Below is a small trained network, with its code and all its weights. Each question gives an input and a target symbol and asks what happens when units are switched off, that is, made to give their printed mean instead of their output.

import numpy as np


def w(rows, s, z=0):
    codes = np.array(rows[::2]) - 128.0
    scale = np.full(codes.shape[1], s)
    scale[-1] = z or s
    return codes * scale


def norm(h):
    return h / np.sqrt((h * h).mean(-1, keepdims=True) + 1e-5)


def f(y):
    return y / 2 * (1 + np.tanh(0.7978845608 * (y + 0.044715 * y**3)))


def softmax(a):
    e = np.exp(a - a.max(-1, keepdims=True))
    return e / e.sum(-1, keepdims=True)


def log_softmax(a):
    a = a - a.max(-1, keepdims=True)
    return a - np.log(np.exp(a).sum(-1, keepdims=True))


def net(x, mask):
    ids = ['ΞΠΦΩγδψ'.index(c) for c in x.split()]
    T = len(ids)
    res = E[ids] + P[:T]
    u = 0
    for l in range(2):
        r = norm(res)
        for j in range(3):
            rows = slice(2 * j, 2 * j + 2)
            q, k, v = (r @ M[l][rows].T for M in (Q, K, V))
            z = softmax(np.where(np.tri(T) > 0, q @ k.T / 2**0.5, -1e9)) @ v
            o = O[l][rows]
            res = res + np.where(mask[u + j], z, o[:, -1]) @ o[:, :-1]
        u += 3
        y = f(norm(res) @ A[l][:, :-1].T + A[l][:, -1])
        res = res + np.where(mask[u : u + 16], y, B[l][:, -1]) @ B[l][:, :-1]
        u += 16
    return log_softmax(norm(res)[-1] @ U[:, :-1].T + U[:, -1])


Q, K, V, O, A, B = {}, {}, {}, {}, {}, {}
E = w([
[129,173,98,133],'Ξ',
[76,63,103,149],'Π',
[202,130,127,120],'Φ',
[150,137,210,128],'Ω',
[74,148,253,95],'γ',
[149,180,151,130],'δ',
[163,162,124,147],'ψ',
],0.014)
P = w([
[118,165,104,2],'0',
[142,179,97,116],'1',
[140,163,110,146],'2',
[137,147,104,163],'3',
[141,123,108,184],'4',
[142,104,118,202],'5',
[145,64,121,196],'6',
[143,73,134,226],'7',
],0.0055)
Q[0] = w([
[100,128,104,217],'L0H0',
[146,87,97,142],'L0H0',
[65,140,207,162],'L0H1',
[82,40,59,76],'L0H1',
[10,65,133,84],'L0H2',
[93,164,92,77],'L0H2',
],0.013)
K[0] = w([
[77,127,81,191],'L0H0',
[113,81,126,101],'L0H0',
[108,11,135,109],'L0H1',
[147,182,135,17],'L0H1',
[159,208,157,32],'L0H2',
[112,182,91,174],'L0H2',
],0.012)
V[0] = w([
[168,107,104,68],'L0H0',
[207,167,104,165],'L0H0',
[66,177,255,106],'L0H1',
[180,124,156,47],'L0H1',
[207,188,162,155],'L0H2',
[212,59,165,81],'L0H2',
],0.0073)
O[0] = w([
[102,156,165,201,127],'L0H0',
[154,55,192,133,254],'L0H0',
[63,108,211,198,160],'L0H1',
[128,216,162,163,157],'L0H1',
[190,119,64,251,223],'L0H2',
[157,254,171,124,118],'L0H2',
],0.0063,0.0037)
A[0] = w([
[157,114,126,163,79],'L0N0',
[104,90,112,88,159],'L0N1',
[171,118,149,89,151],'L0N2',
[203,177,80,111,31],'L0N3',
[110,151,131,169,69],'L0N4',
[164,163,151,198,160],'L0N5',
[174,167,53,113,118],'L0N6',
[137,124,117,121,92],'L0N7',
[56,118,139,63,164],'L0N8',
[95,119,72,134,31],'L0N9',
[191,156,120,96,58],'L0N10',
[147,168,2,156,181],'L0N11',
[99,16,129,141,34],'L0N12',
[97,186,146,108,118],'L0N13',
[88,125,77,137,2],'L0N14',
[127,86,79,153,62],'L0N15',
],0.0097,0.0044)
B[0] = w([
[170,116,109,103,149],'L0N0',
[133,129,150,207,140],'L0N1',
[132,108,150,194,163],'L0N2',
[193,122,189,104,142],'L0N3',
[132,102,113,108,134],'L0N4',
[210,104,66,114,254],'L0N5',
[144,87,239,98,150],'L0N6',
[106,134,126,145,118],'L0N7',
[201,102,139,179,153],'L0N8',
[49,141,174,166,114],'L0N9',
[122,118,190,146,137],'L0N10',
[150,71,254,69,201],'L0N11',
[157,219,174,93,132],'L0N12',
[183,150,127,131,129],'L0N13',
[82,139,148,150,112],'L0N14',
[90,208,179,72,130],'L0N15',
],0.006,0.0065)
Q[1] = w([
[185,85,182,89],'L1H0',
[126,150,68,48],'L1H0',
[141,185,59,59],'L1H1',
[136,69,193,107],'L1H1',
[144,212,95,58],'L1H2',
[222,254,48,162],'L1H2',
],0.012)
K[1] = w([
[179,125,76,94],'L1H0',
[155,150,240,143],'L1H0',
[192,106,130,105],'L1H1',
[74,98,78,145],'L1H1',
[98,55,68,135],'L1H2',
[145,10,147,245],'L1H2',
],0.013)
V[1] = w([
[3,95,38,144],'L1H0',
[103,145,162,50],'L1H0',
[75,137,25,128],'L1H1',
[188,193,103,146],'L1H1',
[82,10,198,170],'L1H2',
[93,215,215,145],'L1H2',
],0.0072)
O[1] = w([
[250,115,166,70,1],'L1H0',
[204,56,91,197,84],'L1H0',
[172,147,177,198,76],'L1H1',
[113,21,241,78,144],'L1H1',
[47,168,255,154,78],'L1H2',
[145,30,179,174,139],'L1H2',
],0.006,0.0081)
A[1] = w([
[106,62,189,84,117],'L1N0',
[132,109,111,138,122],'L1N1',
[117,45,145,58,97],'L1N2',
[128,114,124,135,112],'L1N3',
[146,101,112,49,130],'L1N4',
[146,83,164,149,163],'L1N5',
[167,177,157,126,93],'L1N6',
[48,53,128,5,3],'L1N7',
[183,222,187,69,95],'L1N8',
[90,104,113,125,71],'L1N9',
[128,156,132,146,107],'L1N10',
[32,129,123,84,207],'L1N11',
[175,106,29,165,115],'L1N12',
[176,152,151,75,76],'L1N13',
[130,135,215,145,121],'L1N14',
[149,218,148,165,99],'L1N15',
],0.012,0.0062)
B[1] = w([
[103,116,98,142,151],'L1N0',
[129,132,116,120,148],'L1N1',
[111,78,118,132,149],'L1N2',
[131,127,125,124,132],'L1N3',
[98,112,151,170,141],'L1N4',
[127,128,85,121,193],'L1N5',
[176,103,115,100,132],'L1N6',
[62,85,176,27,143],'L1N7',
[248,103,124,136,148],'L1N8',
[135,109,169,116,124],'L1N9',
[110,119,141,131,121],'L1N10',
[138,152,210,87,153],'L1N11',
[95,159,70,110,255],'L1N12',
[175,95,165,135,132],'L1N13',
[152,134,80,152,151],'L1N14',
[150,80,122,128,134],'L1N15',
],0.012,0.0087)
U = w([
[120,176,178,167,138],'Ξ',
[231,126,131,102,212],'Π',
[104,62,137,25,125],'Φ',
[111,2,72,155,3],'Ω',
[115,128,126,236,56],'γ',
[93,193,41,75,180],'δ',
[134,190,154,74,121],'ψ',
],0.0082,0.0045)

Each question gives the input, a string of symbols that net reads in full, and the target symbol t.
The units are the heads (2 rows each of Q, K, V and O) and the neurons (one row each of A and B). Each row of codes is followed by its name. A weight is (code - 128) times the scale printed after its matrix; where a second scale follows, it is the last column's (O, A, B and U).
mask holds one flag per unit, layer by layer, with each layer's heads first. A switched-off unit (its flag False) gives its mean, the last column of its rows in O or B, instead of its output. The means were averaged over made-up inputs and are rounded, as every weight is.
A unit's drop is (log p(t) with every unit on - log p(t) with that unit switched off) / (log p(t) with every unit on - log p(t) with every unit switched off).
The circuit of an input: a set's keep is (log p(t) with only the set's units on - log p(t) with every unit switched off) / (log p(t) with every unit on - log p(t) with every unit switched off). Starting from the 12 units with the biggest drops (on a tie, the unit counted first), units are removed one at a time, each time the one whose removal leaves the highest keep (on an exact tie, the one counted first), for as long as the keep stays at least 0.8.
units of the circuit, in order: the units of the circuit, biggest drop first
unit that matters most: the unit with the biggest drop
top k neurons: the k neurons with the biggest drops, biggest first
k most important neurons of layer l: the k neurons of layer l with the biggest drops, biggest first
heads that matter: for each layer, one digit per head in row order, 1 if its drop is at least 0.15 and else 0, layers parted by /
input γ δ ψ Ω Φ δ ψ Π, target γ: unit that matters most => L1H2
input Ξ δ δ Ξ Π Φ, target Ξ: top 3 neurons => (L0N11 L0N5 L1N12)
input δ Φ δ δ δ Π γ, target δ: heads that matter => 111 / 011
input δ Ξ Π Ω, target δ: heads that matter => 110 / 011
input Φ Π δ Ξ γ δ Φ Φ, target Φ: heads that matter => 001 / 010
input γ Π Ξ, target γ: 2 most important neurons of layer 0 => (L0N8 L0N1)
input γ Π Ξ Φ Φ, target γ: heads that matter => 011 / 011
input γ Ω Π δ δ Φ δ, target γ: heads that matter => 000 / 011
input Φ γ δ δ Π, target Φ: heads that matter => 011 / 000
input δ γ δ, target Ξ: heads that matter => 010 / 111
input ψ δ Π δ δ, target ψ: heads that matter => 011 / 111
input δ Φ Π δ γ, target δ: heads that matter => 010 / 011
input Π δ γ Φ δ δ γ, target Π: heads that matter => 101 / 110
input δ δ Π, target δ: heads that matter => 010 / 010
input Φ Π Φ δ Φ Φ Ξ Ω, target Φ: top 2 neurons => (L0N8 L0N1)
input δ Π δ δ δ Φ, target δ: unit that matters most => L0N11
input Φ δ ψ δ, target Ω: units of the circuit, in order => (L1H1 L1N2)
input ψ δ δ Π γ Ξ, target ψ: top 2 neurons => (L0N11 L1N11)
input δ Φ γ, target Ξ: top 3 neurons => (L1N11 L1N12 L1N7)
input δ Ω γ δ, target γ: units of the circuit, in order => (L0H1)
input ψ ψ Π Φ Ω δ, target ψ: units of the circuit, in order => (L0H2 L1N11)
input Π Φ Π, target Π: top 2 neurons => (L0N11 L0N6)
